Below are the code and all the weights of a small trained network. Each question names an input and a class and asks about switching units off, where a switched-off unit gives its printed mean instead of its output.

import numpy as np


def w(rows, s, z=0):
    codes = np.array(rows[::2]) - 128.0
    scale = np.full(codes.shape[1], s)
    scale[-1] = z or s
    return codes * scale


def f(y):
    return y / 2 * (1 + np.tanh(0.7978845608 * (y + 0.044715 * y**3)))


def log_softmax(a):
    a = a - a.max(-1, keepdims=True)
    return a - np.log(np.exp(a).sum(-1, keepdims=True))


def net(x, mask):
    res = np.array(x, float).reshape(1, 6) / 4 @ E
    y = f(res @ A[0][:, :-1].T + A[0][:, -1])
    res = res + np.where(mask, y, B[0][:, -1]) @ B[0][:, :-1]
    return log_softmax(res[-1] @ U[:, :-1].T + U[:, -1])


A, B = {}, {}
E = w([
[127,129,130,130,126,128,130,128,127],'x0',
[157,61,111,181,79,74,118,199,89],'x1',
[84,150,51,103,98,72,142,90,58],'x2',
[159,88,166,38,88,140,253,121,128],'x3',
[145,65,49,126,181,109,174,113,168],'x4',
[106,143,76,168,95,202,174,152,112],'x5',
],0.011)
A[0] = w([
[63,74,89,152,113,227,163,202,92,44],'n0',
[177,185,93,155,101,184,161,171,121,81],'n1',
[76,66,36,86,127,110,132,62,32,53],'n2',
[94,141,75,109,126,244,150,152,103,94],'n3',
[126,93,181,87,190,80,118,58,118,131],'n4',
[100,192,107,114,34,63,124,75,77,45],'n5',
[95,143,102,188,143,201,176,189,68,89],'n6',
[179,64,234,181,147,221,110,206,208,107],'n7',
[226,86,126,151,56,74,153,209,73,22],'n8',
[139,33,65,103,190,89,194,140,187,51],'n9',
[160,81,212,104,91,19,76,75,144,122],'n10',
[157,84,36,141,254,106,138,129,134,75],'n11',
[197,86,140,6,6,144,222,128,157,2],'n12',
[90,104,116,155,87,201,156,138,98,59],'n13',
[183,84,137,135,95,50,123,179,100,136],'n14',
[233,62,83,209,86,145,75,166,59,68],'n15',
[111,166,219,84,58,152,71,181,53,47],'n16',
],0.0076,0.0032)
B[0] = w([
[60,97,183,84,161,92,91,99,74,171],'n0',
[150,68,139,109,164,80,153,145,109,152],'n1',
[160,96,153,152,82,101,129,84,213,190],'n2',
[120,120,147,44,181,90,111,92,67,168],'n3',
[98,135,140,65,200,130,119,138,113,174],'n4',
[136,88,136,167,73,84,151,71,237,175],'n5',
[66,83,127,61,152,66,93,116,86,170],'n6',
[150,81,94,96,34,88,140,90,178,245],'n7',
[172,190,172,100,152,193,121,61,137,193],'n8',
[40,141,171,212,146,131,178,128,123,194],'n9',
[25,79,114,86,218,102,119,158,94,197],'n10',
[67,134,172,203,95,185,158,176,89,188],'n11',
[103,157,38,153,56,162,1,210,121,231],'n12',
[104,97,171,108,178,106,108,146,65,151],'n13',
[123,144,153,56,158,174,116,92,115,185],'n14',
[129,199,81,96,114,154,148,46,113,194],'n15',
[34,121,191,216,97,150,226,188,133,187],'n16',
],0.008,0.012)
U = w([
[107,57,155,77,182,62,129,118,82,96],'0',
[90,131,179,204,111,157,229,148,116,91],'1',
[121,165,52,166,98,140,9,161,134,124],'2',
[173,42,142,126,75,74,170,56,208,99],'3',
[148,218,141,61,154,220,171,28,127,120],'4',
[136,116,130,124,128,116,148,112,124,248],'5',
[202,133,100,130,141,96,177,149,122,120],'6',
],0.012,0.013)

Each question gives the input, the list of numbers given to net, and the class t.
The units are the neurons (one row each of A and B). Each row of codes is followed by its name. A weight is (code - 128) times the scale printed after its matrix; where a second scale follows, it is the last column's (A, B and U).
mask holds one flag per neuron, in row order. A switched-off neuron (its flag False) gives its mean, the last column of its row in B, instead of its output. The means were averaged over made-up inputs and are rounded, as every weight is.
A unit's drop is (log p(t) with every unit on - log p(t) with that unit switched off) / (log p(t) with every unit on - log p(t) with every unit switched off).
The circuit of an input: a set's keep is (log p(t) with only the set's units on - log p(t) with every unit switched off) / (log p(t) with every unit on - log p(t) with every unit switched off). Starting from the 12 units with the biggest drops (on a tie, the unit counted first), units are removed one at a time, each time the one whose removal leaves the highest keep (on an exact tie, the one counted first), for as long as the keep stays at least 0.8.
circuit, biggest first: the units of the circuit, biggest drop first
unit that matters most: the unit with the biggest drop
top k neurons: the k neurons with the biggest drops, biggest first
drop of u: that unit's drop, to one decimal
input [-2,-1,7,-1,3,3], class 3: circuit, biggest first : n2
input [3,-6,7,-2,6,8], class 0: circuit, biggest first : n3; n6
input [-7,-3,7,6,0,-1], class 3: top 3 neurons : n2; n5; n11
input [-5,5,-3,0,-4,7], class 0: circuit, biggest first : n6; n0
input [0,3,6,5,7,4], class 1: top 2 neurons : n9; n11
input [-4,8,5,-3,0,1], class 4: circuit, biggest first : n15; n8
input [3,0,-5,2,3,4], class 3: top 3 neurons : n7; n10; n4
input [2,7,-5,-5,7,3], class 1: top 2 neurons : n11; n9
input [7,2,5,-2,-7,-1], class 1: top 2 neurons : n16; n7
input [-5,6,-3,3,4,1], class 4: circuit, biggest first : n8; n15
input [-4,8,0,-7,-3,-3], class 4: top 2 neurons : n15; n12
input [-3,4,8,-7,0,8], class 0: circuit, biggest first : n6; n12
input [-2,8,3,0,-7,-5], class 4: circuit, biggest first : n8; n14
input [4,6,5,5,2,3], class 4: top 3 neurons : n8; n14; n7
input [-6,-3,-3,8,8,-6], class 1: circuit, biggest first : n9
input [-7,-6,-1,-4,7,0], class 1: top 2 neurons : n11; n12
input [-3,8,5,5,-3,2], class 4: top 2 neurons : n8; n14
input [6,-7,1,2,8,-6], class 1: circuit, biggest first : n9; n11
input [-4,-4,8,-3,3,-1], class 3: top 3 neurons : n2; n12; n5
input [-4,7,2,2,7,7], class 0: circuit, biggest first : n0
input [-2,2,-6,-2,-4,0], class 3: top 2 neurons : n7; n12
input [0,-3,7,-3,-4,3], class 3: top 2 neurons : n5; n12
input [0,6,-4,-3,-8,6], class 1: top 2 neurons : n16; n10
input [3,-4,-3,-2,-6,7], class 0: top 2 neurons : n3; n6
input [6,-5,7,8,-2,4], class 2: drop of n12 : 1.1
input [3,-7,-8,-7,-2,6], class 3: drop of n10 : 0.1
input [-5,8,-1,-4,4,2], class 4: unit that matters most : n15
input [0,-4,3,7,3,4], class 2: drop of n15 : 0.0
